In the rows, zero is written as 128.
Each row has a class, written as a number after it; each block has new classes, again numbered from 0 up.
[143 132 173  82 130 119  93 129 127  66 107 151 205 161 147 115 144 163
 137 204 110  96 126  54 116 123  91 150 161 126 127 136] -> 6
[ 49 127 121 136 150 109 160 139 126 136 112 134 108 163 111 163 137 110
 111 109 110 121  95 118  96 129 116  83 120 111 107 140] -> 6
[126 144 162 123 163 169 143  84 131 125 107 129 119 155 120  63 141 127
 118 104 164 163 111 132 125 119 133 126 117 137 130 155] -> 1
[ 97 139 155 134 164 156 122 102 118 167 124 128 102 107 106 162 120 128
 111  87 138 140  94 173 118  96 116 116 160 124 147 128] -> 0
[152  67 152  95 127 123 112  96 172 140 109 108 182 158 135  88 166 142
 138 167 143 143 143 117 134 152 129 106 128 133 156 138] -> 8
[166 107 140 107 152 103 109  92 114 112 142 113 134 150 127 189 137 132
 147 154 137 118 123 148 101 134 140 110 213 128 126 135] -> 4
[139 116 170  63 152 129  87 105  98 141  95 145 156 116 127 151 155 167
 147 128 149 156 102 150 163 126 125 147 168 116 110 177] -> 6
[152 121 149 112 125 134 143 130 135 123 122 144 121 165 116 156 100 148
 132 165 117  88 114  82 118 122 146 141 157 100 128 127] -> 4
[107 185 130 150 142 152 106 158 135 117  69 146 136  92 132  89  83 148
 118 138 128 118 103  88 133  85 115 182 113 127 160 156] -> 1
[167 120 154  89 141 142 146 107 117 145  90 129 189 143 126 111 174 146
 132  78 115 122 155 125 150 129 108 170  89 118 125  98] -> 8
[144  91 121 102 173 148  98 122 160 122 119 117 132 127 135 117 118 161
 111 143 153 155 116 114 192 115 161 146 121 144 151 115] -> 0
[107 118 134  98 166 137 115 123 118 137  87 133 128 165 166 159 145 131
 120  95 144 115 103 109 160 121 147 149 121 138 136 136] -> 6
[177  96 169  70 149 113 139  89 132 152  79 121 146 161 131 116 147 113
 140 118 140 115 124 122 138 125 132 140 140 108 142 149] -> 4
[123 166 169 114 151 109 128 114 116 135 102 147 214 125 110 142 129 160
 146 105 101  82 146 106 111 118  81 125 158  99 140 120] -> 1
[153 148 108 127  95 134 112 169 112  90 143 164 187  56 125 131  94 142
 114 124 112 101 162 140 130 110 111 131 143 134 141 111] -> 8
[153  91 157 106 149 124 120  99 144 159 115 103 127 127 129 130 122 144
 124 110 128 137 105 125 140 108 148 174 123 113 142 136] -> 6
[127 137 117 156 108 124 125 153 115 113 125 142 155 126 133 128 150 135
 140  93 118  91 139 115 108 143 132 143 109 147 124 117] -> 5
[205  90 155 109 150 137 131 121 138 132 113 116 130 124 107  91 120 144
 140 123 139 114 126 125 141 119  99 134 139 116 133 143] -> 4
[188 171 104 125 124 135 101 136 109 121 168 146 159  97 148  60  81 132
 148 200 107 141 154 138 162 108  72  49 141 149 149 131] -> 8
[129 160 138  97 116 113 110 158 104  89 118 154 152 123 179 146 140 165
 143 149 124  87 138  90 144 108 104 112 163 141 125  97] -> 5
[ 93  96 160 122 163  95 121 116 166 161 137 133 188 141 110 120 138 162
 137 165  96 149 126 135 116 141  94  60 127 132 155 112] -> 8
[160 121 115 163 112 108 120 146 115 144 121 126 153 160 135  87  78  84
 125  89 109 109 135 137 149 134  78 185 144 149 130 165] -> 2
[159 142 171  63 133 140  70 130 113 145  87 150 175 125 162 129 134 196
 143 162 105 137 113 112 173 113  97  88 142 143 141  62] -> 8
[121 130 131 143 113 175 113 123 154  98 131 132 118 163 125 119 108 121
 118 159 135 111 123 109 132 118 131 177 151 135 144 121] -> 7
[141 101 139 109 108 121 129 141 155  97 124 141 151 105 121 123 134 150
 133 148 143 113 152 115 133 134 130 142 128 141 146 117] -> 3
[231  87  95 103 157 124 152 146 127 112 147 138 175  92  93  95 116 107
 126 151 115 136 185 167 160 134  78 106 105 121 129 149] -> 8
[ 95 165 139 111 103 146 165  67 103 134 116 149 131 121 103 143 173  85
 129 131 137 129 125  89  56 138 131  64 135 104 128 164] -> 5
[147 122 131  95 136 129 108 130 132 115 109 137 149 131 140 142 129 156
 141 149 141 120 134  96 173 133 142 151 139 122 121 122] -> 7
[129  89 127 128 128 105 135 132 156 103 148 130 113 136 115 127 108 113
 130 142 143 125 134 139 143 138 133 118 151 132 128 130] -> 7
[147 172 161 144 108 171 119 108 122 142 157 157 149  66  45  93 115  75
 139 180  93 160 149 131 102 141  58  85 117 101 119 144] -> 0
[165 115 112  84  83 151 138 152 117 116  92 155 104 104 134  96 114 178
 127 147 149 155 125 109 161 123 155 141 110 140 140 135] -> 4
[ 33 198 136 148 125 171 158 107 116  92 108 161  76 107 109 126 134  51
 103  80 152 141 111 136 128  85 128 182 121 149 134 149] -> 0
[159 127 152 118 109 209  94 121 138 104  99 106  92 138 140  61 138 137
  97 183 156 164 111 127 111 113  84 169 139 128 144 140] -> 3
[113 102 123 114 119  90 137 144 148 128 115 132 136 150 148 152 163 157
 150 149 126 117 125 117 137 147 194 115  95 140 123  99] -> 8
[123 138 137 115 140 147 126 114 135 121 140 145 137  98 108 152 120 152
 130 162 119 123 119 129 109  99 133 113 156 128 158 130] -> 4
[160 139 153 104 114  58 121  90 112 136 130 113 174 122 147 147 115 124
 155 127 126  83 143  94 114 128 118 128 185  97 137 146] -> 3
[150 119 128 107 149 144 130 151 162 115 118 121  95 151 151 132  78 149
 109 201 140 151 129 110 135 102 138 122 148 133 130 101] -> 6
[157 136 139 138 151 153 154 122 112 130 120 161 197 138  72  67 102 150
 129  67 121 104 158 123 120 147  80 138 121  93 145 149] -> 5
[156 121 179 116 118 163 129 104 126 150 111 113 120 125 130 107 142 120
 114  74 134 128 121 124 144 114 108 184 124 109 117 132] -> 1
[130  97 125 114 132 104 100 108 154 154 104 111 173 118 131 107 118 124
 130 125 133 126 115 112 156 129 149 145 135 119 159 166] -> 2
[151 106 172  75 131 145 149  90 133 159  99 126 112 153 130 125 152  84
 108 148 133 155 121 106 145 118 115 160 114 110 124 150] -> 0
[103 146 166 127 131 100 126 106 135 129 123 145 202 148 107 126 101 132
 119 108  97 116 146 123  99 125 110 147 154 124 162  87] -> 0
[162 111 160 140  90 163 133 150 100  80 169 159  95 119 125 113 103 121
 112  97 157 107 133  99 129 156 119 144 154 119  90 150] -> 4
[119 147 146 140 107 112 166 100 122 124 140 153 102 168  93 187  91 123
 127 185  96 133 103  70  52 135 179 152 151 116 117 131] -> 4
[ 82 139 130 180 124 117 142  88 129 150 141 113 149 128 101 148 115 126
 132  38 138 109 139 155  97 132 135 198 158 127 162 145] -> 3
[100 152 191 105 133 129 107 101 128 146  97 143 187 145 139 113 179 137
 151 111 139 128 135 117 139 137 131 151 125 138 125 122] -> 0
[112 101 170  89 173 118 119 103 146 155  68 149 190 198 103 127 132 151
 122  94 138 151 110 139 138 148 133 119 153 141 108 116] -> 7
[ 57 130 120 139  54 106  77 145 167 108 142 149 216  91  77 109 124 177
 150 171  91 137 148 116 118 169 107  85 148 132 155 101] -> 3
[123 183 105 150 130 129 104 142 146 121 132 112 127 128 145 151 103 126
 138 192 112 116 135 107 130 103 144 156 144 130 121 105] -> 3
[155 105 190  82 144 142  95 137 147 120 105 140 181 103 134 129 172 143
 160 165 135  91 148  81 160 139  91 140 119 103 126 141] -> 6
[128 105 134 150 112 127 177 127 148 157 133 132 110 123 112  61  87  73
  90  50 144 165 149 194 112 126 107  92 113 157 142 135] -> 1
[169 137 122 139 128 167 141 133 121 121 119 151  80 106  91 105  72 124
 125 139 140 122 108 144 141  98 117 186 127 128 158 170] -> 3
[160 110 121 134 102 110 144 140 127 128 137 116 125 158 162  91 108 146
 123 166 121 115 137  79 112 144 111 103 118 111 143 129] -> 8
[124 143 149 104  97 175 134 121 121 107 116 166 172  56 124 124 138 132
  95  90 122 151 155 126 147  93 135 252  90 141 152 123] -> 8
[124 159 123 157 145 151 117 139 114 129 153 127 112 124 178 157  97 165
 105 207 115 109  95  35  86  96 104 111 146 145 143 141] -> 2
[197 117 120  76 143 119 136 101 122 132 113 135 145 157 129 118 118 136
 141 131 127 129 141 128 170 126 129 100 127 153 141  92] -> 3
[105 155 153 114 126  85 176  98 116 143 118 125  89 165 146 119 138  88
 131 128 130 135 119 103  96 134 131  82 113 115 111 120] -> 3
[ 75 112 143 126 128 147  94 143 139  84 148 159 113 117 129  85 108  97
  96 154 164 179 106 168 152 140 141 137 157 137 126 191] -> 2
[139 133 169 116 128 107 157  89 138 153 150 132 166 144  70 141 109 110
 149 118  74  85 130 151 134  99  89 159 165  75 137 143] -> 1
[ 92 161  90 115 142 181 112 158 153  77 121 178 177 121  80  99 118 121
 112 163 107 143 135 159 159 113 154 124 112 142 132 121] -> 4
[171  89 147  83 134  82 124 108 117 130 100 120 163 144 140 159 157 149
 142 143 117 108 116  77 119 138 143 147 140 115 125 148] -> 4
[145 166 140 167 114 115 114 105 131 119 130 111 138 166 141 122 109  72
 132 214 101 100 117  73  42 128 101  93 159 122 131 143] -> 8
[ 90  84 127  70 191 104 139 110 153 129 106 149 153 134 103 203 163 188
 144 156 134 151 115 142 135 131 183  80 123 144 157 106] -> 6
[120 131 142 159 136 155 114 133 137  96 130 123 131 145 116 118 119 126
 139  72 144  88 139 166 128 124 124 169 152 132 145 105] -> 6
[ 98 131 116 142 106 165 116 147 123 101 134 162 111 134 125 128 128 149
 130 153 130 150 133 134 140 162 163 156  93 136 161 114] -> 8
[ 70 166  79 133  92 122 149 132 130 142 134 131 128  87 127 124 172 147
 147 167 110 154 139 100 123 134 145  87  62 139 136 126] -> 3
[ 53 152 135  62 144 112 115  86 120 133 111 143 188 106 154 208 201 165
 146 140 119 136 116  93 158  96 172 162 132 135 129 146] -> 6

A new block, with new classes numbered from 0.
[180 121  91 215 104 157 101  77 149  72  63 160  79 162 119 120  72 138
  97 116 181 130 143 143 158 141  60 116 129 126  83  94] -> 7
[155 170  93  54  92 113  84 112 134 171 127 155 113 112 147 177 173  74
 134 113 184 178  86 100 164 158 146  75 116 134 159  79] -> 8
[221 121  66 116 162 100  80  54 155 113 113 140  70 159  89 143  83 166
  40 100 193 200 128 168 139 130  48 125 135 143  91 132] -> 9
[108 106 146 156 207  96 161 185 130 112 173 117 125 169 127  76 127 158
 121  20 158 114 119  65 117  63 111 147 112  54 134 141] -> 1
[170 151 113 153 147 144  97 133 154 138  82 157 144 113 106 110  93 139
  88 159 133  68 115 118 147 102 118 147 137 127  51 146] -> 9
[252 227 105 123  97  50  61  90  97 107  95 148 124  68 109 141  83 121
 129 144 186 107  93 148 169 124  50 156 162 181  44 149] -> 5
[ 55 132  90  92  59 189 104 145 137 180 136 113  74 123 218 141 144 100
 198 187 148 141 120 152 128 138  86 101  78 144 239  88] -> 8
[167 136 146  91 184 102 130 111 122 104 116  87 140 121  75 141  96 121
 137  66 121  98 110 103 139 109 121 133 156 115  69 149] -> 1
[177  45 155 204 131 163 121  71 145 117 159 148 159 123 106  95 109 146
 142 140  73 122 127 189 162 156 181  85 160 104 152 114] -> 4
[144 201 105  69 108 108  78 129 113 146  96 150  85  91 162 171 143  59
 136 115 236 170  93  75 173 139 124 110  91 159 129 104] -> 6
[125 115 132 101 117 181 150  76 124 132 112 119  79 134 141 118 134 127
  81 122 152  97 115 120 106 111 126 104 127 158 156 106] -> 8
[151 113  88 149 152 143 120 133 133 130 202 153 117 160 160 145 149 174
 147 119 140 117  99 129 197 137 108 122  95  26  82 111] -> 2
[152 226 122  42  87  91  74 136 105 141 109  88 133  88  97 168 157  93
 125 122 145 140 127 143 114 154 107 145 143 190  92 150] -> 6
[137 112 135  96  60 140 147  86 136 130 116  92 144 104 100 110 121 150
 170 163  99 115 132 183 104 143 158 138 155 208 161 181] -> 11
[ 94 191  71  70 103  53 137 213  95 157 118 102 124 124 129 125 137 134
 104 187 166 105 144  64 119  90 101 189 101 195 101 155] -> 3
[ 99 191 150  68  95 123 107 140 132 149 146 116 144  93 131 175 175  80
 232 113 141 162 114 143 128 120 155  95 124 155 178 156] -> 2
[ 74 130  88 151 116 125  66 251 133 120 187  92 174 143 155  87 173 123
 230 130 110  69 126  92 178 117 143 118  91  40 130 136] -> 7
[185 148 110 133 175  69 120  97 120 111 156 139 106 128  99  96 136 178
  94  97 173 128 121 137 111  58  69 175 160 131 139 159] -> 5
[ 82 228 120  80 152 105 132 173 137 178 132 116  99 130 156 119 155 116
 121 116 218 105 133  87 118  75 107 131  96 155 160 120] -> 9
[129 202 157  51  82  74 153 115  84 163 146 106 101 107 139 179 144 123
 149 125 155 114 103  90 104  89 114 139 109 236 121 166] -> 0
[146 185 104 168 123 118  95 218 120 135 147 146 150 116 154 125 173  86
 212 119 175 147  95 130 181 139 153  87  93  72 115 117] -> 9
[ 78 100 135 144 146 130 182 169 122 122 180 129 140 136 142  83 173 136
 196 105 112 146 132 107 116 115 148 145 120  89 186 141] -> 0
[113 120  98 152 151 157 141 211 162 155 133 140 102 164 162 127 108  86
 172  84 169 117 119  69 152  91  94 121  60  22  90 105] -> 11
[169 134 144 170 107 136  70 141 159 169 141 122 168 114 134 130  81 105
 184  99  90 104 105 165 162 128 150  68 130  98 116 119] -> 6
[140 105  84 177 114 139 143  80 137 106 127 165  48 182 130 126 108 191
  82 108 185 147 153 117 141 108  31 159 119 156 125 109] -> 0
[108 112 153 146  57 130  93 118  78 119 138 134 135  82 179 172 168 119
 124 178 155 106  94  87 214 204 166  97 139 151  95  71] -> 7
[108 184  89  40 143  68 169 166 125 115 176 112 121 142  89 112 177 135
 141 175 156 154 180 101 133 137 134 180 113 156 129 154] -> 3
[150 163 143 125 112 104 142  87 120 128 115 146 115 124 106 145 123 150
 108 119 135 131 146 125 129 136 114 154 153 199 121 133] -> 6
[135 129  90  57 141 103 161 137 130 126 147  79 120 153  92 115 115 170
 134 120 106 152 144 142  84 101  91 190 124 153 108 214] -> 3
[117  74  92 163 172 164 180 151 133 118 130 169  77 178 176  99 132 155
 120 106 132 186 137  97 125 140  97 170  76  39 137 121] -> 10
[183 185  72  95  41  90  70 106 165 186  78 176  89 130 141 147  86 163
  43 169 187 139 130 100 151 146  67 163 107 205  92 118] -> 10
[106 132 123 179 125 122 114 185 115 135 198 107 110 140 164 101 157 184
 169 147 139  92 149 127 176 121 112 142  96 105 139 113] -> 0
[139 116 150 122  45 175 171  22 116 152 161 200  60 103 201 146 133 119
 135 128 180 120  77 109 154 148  72 113 125 149 139  74] -> 0
[113 112 143 101 187 128 185 144  98 137 196 134 141 129 151 106 181 149
 152  96 114 105 101  68 157 110 159 147 130  66 132 157] -> 5
[105 160 102 131 119 165 104 133 161 118  42 147  79 146 130 176 105 105
 122 153 186 146 153  89 150 133 103 150  94 160 102  99] -> 10
[198 153 117 104 156  65 205 131 112 123 188 155 137 139  98  92 131 145
 141  69 140 121 104  71 157 114 120 149 131  89  58 160] -> 0
[184  95 102 122 103 132 143  64 113 105  61 139  68 137 102 188 114 107
  92 131 154 197 126 115 118 177  93 153 116 186 107 104] -> 4
[ 64 117  71 175  99 144  56 221 109 110 175  92 110 127 185 124 158 153
 196 194 175 102 123 130 200 122  72 153  92  97 146 113] -> 5
[186 196 154 135 172  77 103  88 124 107  86 149 154 106  72 151  99 149
 104  90 155 127 116 133 125  77 116 157 178 179  63 180] -> 0
[157 154  96 103 164  84 128 160 114 104 134 105  99 141  86 135 122 130
 116 154 125 157 168 164  75  92  47 192 113 117  81 170] -> 11
[183 175 143 118 134  47 133 101 121 133 140 123 152 114  87 148  91 127
 156 145 122 104 104 156 115  82 121 123 148 170 118 137] -> 1
[146  81 109 184 129 115 112 140 145 106 104 133 114 152 111 113  94 138
 115 135 111 228 165 174 103 161 104 119 120 154 160 141] -> 9
[ 98 119  50 104  40 182 117  85 144 190 111 165  55 138 203  97 122 124
  59 193 186 119 120 121 138 155  83 110  86 152 202  55] -> 6
[125 135 117  40 102 110 134 100 112 196 138  77 108 105 141 135 142 133
 121 129 132  94  93  99 107  92 145 115 120 186 168 137] -> 0
[ 45 126 144 121  96 147 150 182 115 191 147 101 129 130 175 122 129 101
 134 152 129  93 128  99 115 104 139 105  96 154 180 114] -> 4
[ 95  69  71 111  55 114 107 209 106  74 158  79 144 135 115 118 183 120
 213 186  80 228 145 160 120 214 152 150  96 134 169 163] -> 10
[112 144  97 182  60 119 110 153 129 126 163 141 145 128 153 119 179 143
 228 168 119 112 133 163 149 153 139 114 117 124 198  84] -> 2
[ 30 133 130 110 118 139  82 227 115 126 160  54 171  92 154 115 171 106
 231 116 167 114 103  94 193 129 179 104 121 116 160 143] -> 0
[106  73  63 132 102 138 128 172 170  95 131  84 110 176  85  77 116 155
 145 184  73 167 214 154 103 173 111 152  90 133 179 142] -> 2
[ 47 181 139  58  84 130  62 187 133 218 144  75 176  62 187 110 169 120
 190 147 146  26  85  85 161  87 189  99 137 172 214 122] -> 8
[ 81 108 143  70 128 119 165 146 103 156 169 106 147 140 162 132 156 125
 167  96  98 139  84 100 101 121 167 117 103 119 182 162] -> 1
[132 204 136  46 158  79 188 184 116 161 143 109 124 117 126  94 149  83
 137  79 178 109 122  23 137 108 151 132 104 120 123 145] -> 5
[135 156  79 181 141 135  54 161 159  74 102  92 128 156  96  78  84 132
 200 115 120  88 161 196 107  92  46 146 124  96 146 135] -> 1
[141  63 138 143 112 189 118 126 106 139 105  95 141 108 153 160  95  88
 169 126  61 137  71 154 121 137 135  90 126  96 106 154] -> 5
[ 83  34 110 132 138 212 113 169 135 149  95  79 139 158 139 118 104 131
 112 101  65  67 126  86 134 119 164 103 106  83  99 148] -> 11
[ 97 139 114 100  97 122  94 146 116 139 117 126 125 115 149 146 112  98
 150 144 143 152 118 124 150 141 103 107 122 150 151 126] -> 1
[ 41 140 110  46 169  99 157 204 148 184 211  89 113 150 174  74 172 172
 140 105 152 109 141  58 109  77 108 177  91 101 217 145] -> 8
[ 54 105  94 143 125 183 125 166 112 116 167 137  97 136 209 101 166  99
 204 102 154 162 101 140 115 124  77 139  88  49 200 116] -> 6
[143 109 160 123 153 120 207 121 139 157 189 133 149 126 130  87 147 150
 170  93 119 157 103 139 128 126 183 105 136 112 170 163] -> 9
[106 121 124  55 120 104  90 170 119 131 139  60 163  93 105  68 154 140
 165 151  86 127 144 135 122 144 183 139 135 167 202 195] -> 1
[126 177 140 135  90 103  54 169 142 157 162 110 130 105 151 164 148 126
 198 117 204  97 113 122 197 106 139 101 109 141 126 110] -> 11
[ 97 197 133 147 151 125 103 157 140 114 198 166 123 159 153 115 185 143
 145  87 186  73 142  90 168 122  97 130 110  82 107  89] -> 9
[200 112 102 180 186 120 114 155 157  99 146 151 137 139  95  53  80 140
 109 118 134 131 137 136 164 104 104 134 130  48  84 162] -> 5
[138 163 119 179 138  88  70 207 108 107 199 108 172 112 146 131 180 140
 237 131 161 145  88 174 184 132 160 105 110  89 126 145] -> 9
[115  24  60 143  99 171 135 120 141 167 149 127  81 155 193 105 119 151
 134 171 112 144 104 126 135 153 113 107  75 104 196  93] -> 9
[107 129 146  94  64 189 113  86 124 143  98 129 102 103 139 160 132  78
 125 110 139  83 108  88 139 139 124 101 138 176 118 100] -> 6
[130 176  96 126  98 129  38 170 138 138  50 135 140 102 138 131  82  69
  97 182 133 137 134 143 117 138 102 108 115 154 118 115] -> 8
[ 57 110 116 168 117 130  74 244 140 142 181 108 173 122 166  88 175 131
 173 178 126  70 129  88 184 131 190 108 100  83 175  78] -> 8
[ 87 162 121 104 162  77 136 193 120 100 163 122 123 118 138 123 152  91
 207 150 172 154 142  76 155 103 117 151  99 103 143 144] -> 7
[ 56 168 137 142 152 116 134 232  97 144 242 148 135 124 226 121 219 119
 231 128 188 115 104 102 181 116 138 137  66  13 151 101] -> 11
[128 194 145  67 176  54 190 164 126 152 175 149 156 133  93  73 177 141
  60 123 169 101 136  53 120  78 199 134 135 147 145 144] -> 8
[152 126 132  89 130 163 171  66 165 145  86 156 123 153  85 120 108 113
  65 111 121  62 120  72 123 124 158 112 135 129  99  98] -> 1
[ 96 167  86 120 127 135 116 162 140 128 133 152 103 125 140 116 146  95
 178 175 182 181 147 162 121 104  69 161 103 125 184 143] -> 4
